Below is a small trained network, with its code and all its weights. Each question gives an input and a target symbol and asks what happens when units are switched off, that is, made to give their printed mean instead of their output.

import numpy as np


def w(rows, s, z=0):
    codes = np.array(rows[::2]) - 128.0
    scale = np.full(codes.shape[1], s)
    scale[-1] = z or s
    return codes * scale


def softmax(a):
    e = np.exp(a - a.max(-1, keepdims=True))
    return e / e.sum(-1, keepdims=True)


def log_softmax(a):
    a = a - a.max(-1, keepdims=True)
    return a - np.log(np.exp(a).sum(-1, keepdims=True))


def net(x, mask):
    ids = ['ΓΘΠαδεζηλμξστφψω'.index(c) for c in x.split()]
    T = len(ids)
    res = E[ids] + P[:T]
    u = 0
    for l in range(3):
        r = res
        for j in range(2):
            rows = slice(2 * j, 2 * j + 2)
            q, k, v = (r @ M[l][rows].T for M in (Q, K, V))
            z = softmax(np.where(np.tri(T) > 0, q @ k.T / 2**0.5, -1e9)) @ v
            o = O[l][rows]
            res = res + np.where(mask[u + j], z, o[:, -1]) @ o[:, :-1]
        u += 2
    return log_softmax(res[-1] @ U[:, :-1].T + U[:, -1])


Q, K, V, O = {}, {}, {}, {}
E = w([
[173,157,212,89,145,118,140,113,222,122],'Γ',
[96,83,136,119,131,162,106,187,174,190],'Θ',
[124,98,117,90,139,109,82,188,154,133],'Π',
[151,120,109,147,141,67,199,144,166,133],'α',
[139,172,86,158,71,123,96,67,89,156],'δ',
[106,108,98,101,121,80,190,131,168,189],'ε',
[111,84,127,159,121,104,187,151,179,202],'ζ',
[219,171,61,200,71,113,92,160,115,145],'η',
[184,140,132,62,141,172,95,169,4,174],'λ',
[66,148,136,110,107,110,153,184,165,200],'μ',
[193,52,166,132,142,175,105,160,42,163],'ξ',
[64,214,137,186,206,152,122,116,106,165],'σ',
[87,137,111,104,191,217,171,94,209,83],'τ',
[149,154,90,190,91,219,124,85,174,137],'φ',
[143,178,83,77,144,88,146,172,180,121],'ψ',
[91,129,158,98,185,203,191,118,73,145],'ω',
],0.021)
P = w([
[222,2,35,77,207,89,91,122,228,125],'0',
[97,172,189,87,82,146,149,166,154,133],'1',
[120,173,156,89,108,134,135,162,151,152],'2',
[119,181,148,98,122,129,133,159,144,167],'3',
[122,189,139,113,123,127,131,161,134,170],'4',
[125,194,136,121,133,127,133,156,130,171],'5',
[115,204,138,131,132,121,142,157,125,177],'6',
[115,219,132,137,123,131,134,155,131,174],'7',
[116,230,140,129,111,138,144,160,131,160],'8',
[109,230,163,131,94,149,152,165,119,157],'9',
],0.0088)
Q[0] = w([
[93,140,97,69,128,112,171,235,168,233],'0.h0',
[174,189,142,144,189,186,81,74,119,165],'0.h0',
[84,92,142,141,104,78,93,70,84,1],'0.h1',
[167,130,116,108,157,135,138,101,147,147],'0.h1',
],0.0075)
K[0] = w([
[95,81,142,171,254,87,139,196,145,90],'0.h0',
[134,225,152,160,109,138,114,167,142,100],'0.h0',
[113,105,132,93,63,159,135,172,128,88],'0.h1',
[109,149,126,170,162,130,133,139,125,94],'0.h1',
],0.0075)
V[0] = w([
[163,178,114,192,132,155,73,54,183,147],'0.h0',
[151,107,115,162,162,165,253,158,110,59],'0.h0',
[111,240,101,136,138,74,248,116,43,159],'0.h1',
[115,242,169,176,124,169,157,175,113,228],'0.h1',
],0.0059)
O[0] = w([
[175,111,249,138,125,122,144,11,166,1,166],'0.h0',
[120,116,70,230,184,143,222,200,104,76,118],'0.h0',
[112,123,67,143,80,153,217,165,52,51,195],'0.h1',
[62,166,249,106,25,146,165,174,138,118,255],'0.h1',
],0.0071,0.0074)
Q[1] = w([
[46,73,118,91,106,14,130,204,177,133],'1.h0',
[147,43,46,37,107,118,159,156,91,101],'1.h0',
[218,62,102,137,1,89,119,177,161,119],'1.h1',
[222,186,157,142,150,205,121,80,70,111],'1.h1',
],0.0069)
K[1] = w([
[207,83,57,121,249,57,94,101,167,133],'1.h0',
[160,113,109,106,164,107,1,176,86,149],'1.h0',
[167,168,111,180,183,97,89,148,135,168],'1.h1',
[108,194,164,97,90,165,171,182,53,132],'1.h1',
],0.009)
V[1] = w([
[65,38,186,178,92,253,41,182,133,202],'1.h0',
[157,178,219,250,175,81,162,130,146,130],'1.h0',
[143,132,150,69,117,214,44,21,29,100],'1.h1',
[77,133,125,63,186,29,223,94,64,129],'1.h1',
],0.0058)
O[1] = w([
[125,127,121,179,93,253,112,148,156,139,84],'1.h0',
[127,134,217,208,60,88,89,159,89,155,223],'1.h0',
[216,193,100,115,149,122,184,91,102,137,3],'1.h1',
[61,99,177,79,171,109,156,104,48,133,144],'1.h1',
],0.011,0.0034)
Q[2] = w([
[175,88,143,107,85,165,137,91,127,64],'2.h0',
[123,85,43,100,97,93,163,189,164,159],'2.h0',
[125,136,35,161,55,127,110,161,59,160],'2.h1',
[170,4,101,51,98,62,191,254,206,146],'2.h1',
],0.0079)
K[2] = w([
[58,246,105,169,158,139,31,72,104,254],'2.h0',
[158,80,118,137,184,107,144,91,168,155],'2.h0',
[157,86,51,141,78,119,91,168,48,144],'2.h1',
[164,83,120,142,206,93,119,161,165,126],'2.h1',
],0.0078)
V[2] = w([
[35,255,135,63,189,155,144,102,234,47],'2.h0',
[84,159,70,212,227,127,40,70,107,174],'2.h0',
[179,197,110,137,151,154,58,188,66,27],'2.h1',
[85,104,104,187,183,153,227,167,89,144],'2.h1',
],0.0064)
O[2] = w([
[95,206,133,115,106,108,67,36,179,212,241],'2.h0',
[96,203,220,238,231,136,70,141,114,150,156],'2.h0',
[40,155,141,81,162,63,73,224,203,9,4],'2.h1',
[151,145,221,175,124,109,185,126,213,254,67],'2.h1',
],0.0086,0.0037)
U = w([
[209,73,181,48,71,74,124,148,218,147,253],'Γ',
[186,160,89,172,68,81,95,207,155,161,95],'Θ',
[123,97,151,126,148,81,132,179,100,146,127],'Π',
[69,107,106,103,141,112,128,190,122,106,123],'α',
[101,145,68,150,96,131,91,92,2,131,80],'δ',
[41,104,141,52,168,104,125,121,129,115,177],'ε',
[61,138,107,116,161,175,103,136,112,117,182],'ζ',
[126,118,139,144,154,162,166,179,135,99,130],'η',
[203,202,118,77,147,111,159,187,88,166,80],'λ',
[132,126,131,110,125,112,145,199,201,178,66],'μ',
[208,89,163,144,106,174,118,174,66,156,168],'ξ',
[117,180,180,166,151,102,111,125,97,125,74],'σ',
[72,118,122,92,173,170,175,101,242,74,160],'τ',
[153,143,103,177,98,205,125,97,149,114,70],'φ',
[118,127,80,94,79,164,117,139,146,183,92],'ψ',
[143,130,150,96,172,170,179,70,60,157,115],'ω',
],0.0084,0.0047)

Each question gives the input, a string of symbols that net reads in full, and the target symbol t.
The units are the heads (2 rows each of Q, K, V and O). Each row of codes is followed by its name. A weight is (code - 128) times the scale printed after its matrix; where a second scale follows, it is the last column's (O and U).
mask holds one flag per head, layer by layer. A switched-off head (its flag False) gives its mean, the last column of its rows in O, instead of its output. The means were averaged over made-up inputs and are rounded, as every weight is.
A unit's drop is (log p(t) with every unit on - log p(t) with that unit switched off) / (log p(t) with every unit on - log p(t) with every unit switched off).
The circuit of an input: a set's keep is (log p(t) with only the set's units on - log p(t) with every unit switched off) / (log p(t) with every unit on - log p(t) with every unit switched off). Starting from all 6 units, units are removed one at a time, each time the one whose removal leaves the highest keep (on an exact tie, the one counted first), for as long as the keep stays at least 0.8.
circuit, biggest first: the units of the circuit, biggest drop first
most important unit: the unit with the biggest drop
heads that matter: for each layer, one digit per head in row order, 1 if its drop is at least 0.15 and else 0, layers parted by /
drop when u is switched off: that unit's drop, to one decimal
input σ ψ Γ σ ω ε Γ ξ σ ζ, target Γ: heads that matter : 00 / 00 / 10
input σ η ζ Γ ε, target Γ: circuit, biggest first : 2.h0
input ε σ ε Γ φ ζ, target ω: circuit, biggest first : 2.h1, 1.h0
input ε σ ω σ Π μ, target ω: circuit, biggest first : 2.h1, 1.h0
input σ ε σ ζ τ Θ, target Γ: circuit, biggest first : 2.h0, 0.h0
input ζ Π σ Π ζ ψ, target ξ: circuit, biggest first : 2.h1, 2.h0, 0.h1
input ε τ ω Γ ψ Γ ζ Π ε, target ω: heads that matter : 01 / 10 / 01
input Γ ψ σ α ζ μ, target δ: circuit, biggest first : 2.h1, 0.h1
input τ σ λ φ ψ α σ σ ζ, target σ: heads that matter : 01 / 00 / 10
input Π ψ ξ ε ε, target ζ: circuit, biggest first : 0.h1, 2.h0, 2.h1, 1.h0
input λ ψ Π, target τ: heads that matter : 00 / 10 / 01
input Θ ζ Γ ε ω μ α, target φ: heads that matter : 01 / 10 / 00
input Γ τ σ ζ, target δ: heads that matter : 01 / 00 / 01
input σ ε σ, target ε: circuit, biggest first : 1.h1
input ζ ε μ φ Θ α ε Γ ζ, target ξ: heads that matter : 00 / 00 / 11
input Γ ε ψ Γ μ σ ε σ, target ε: circuit, biggest first : 1.h1, 2.h0
input τ ψ Γ τ α ε, target σ: circuit, biggest first : 0.h1, 2.h0
input ω ζ σ σ τ σ φ σ ψ, target μ: heads that matter : 11 / 10 / 01
input ε ζ α Γ φ ε μ Γ τ ζ, target ω: drop when 2.h1 is switched off : 1.3
input μ σ Γ Π σ σ ζ, target ψ: most important unit : 2.h1
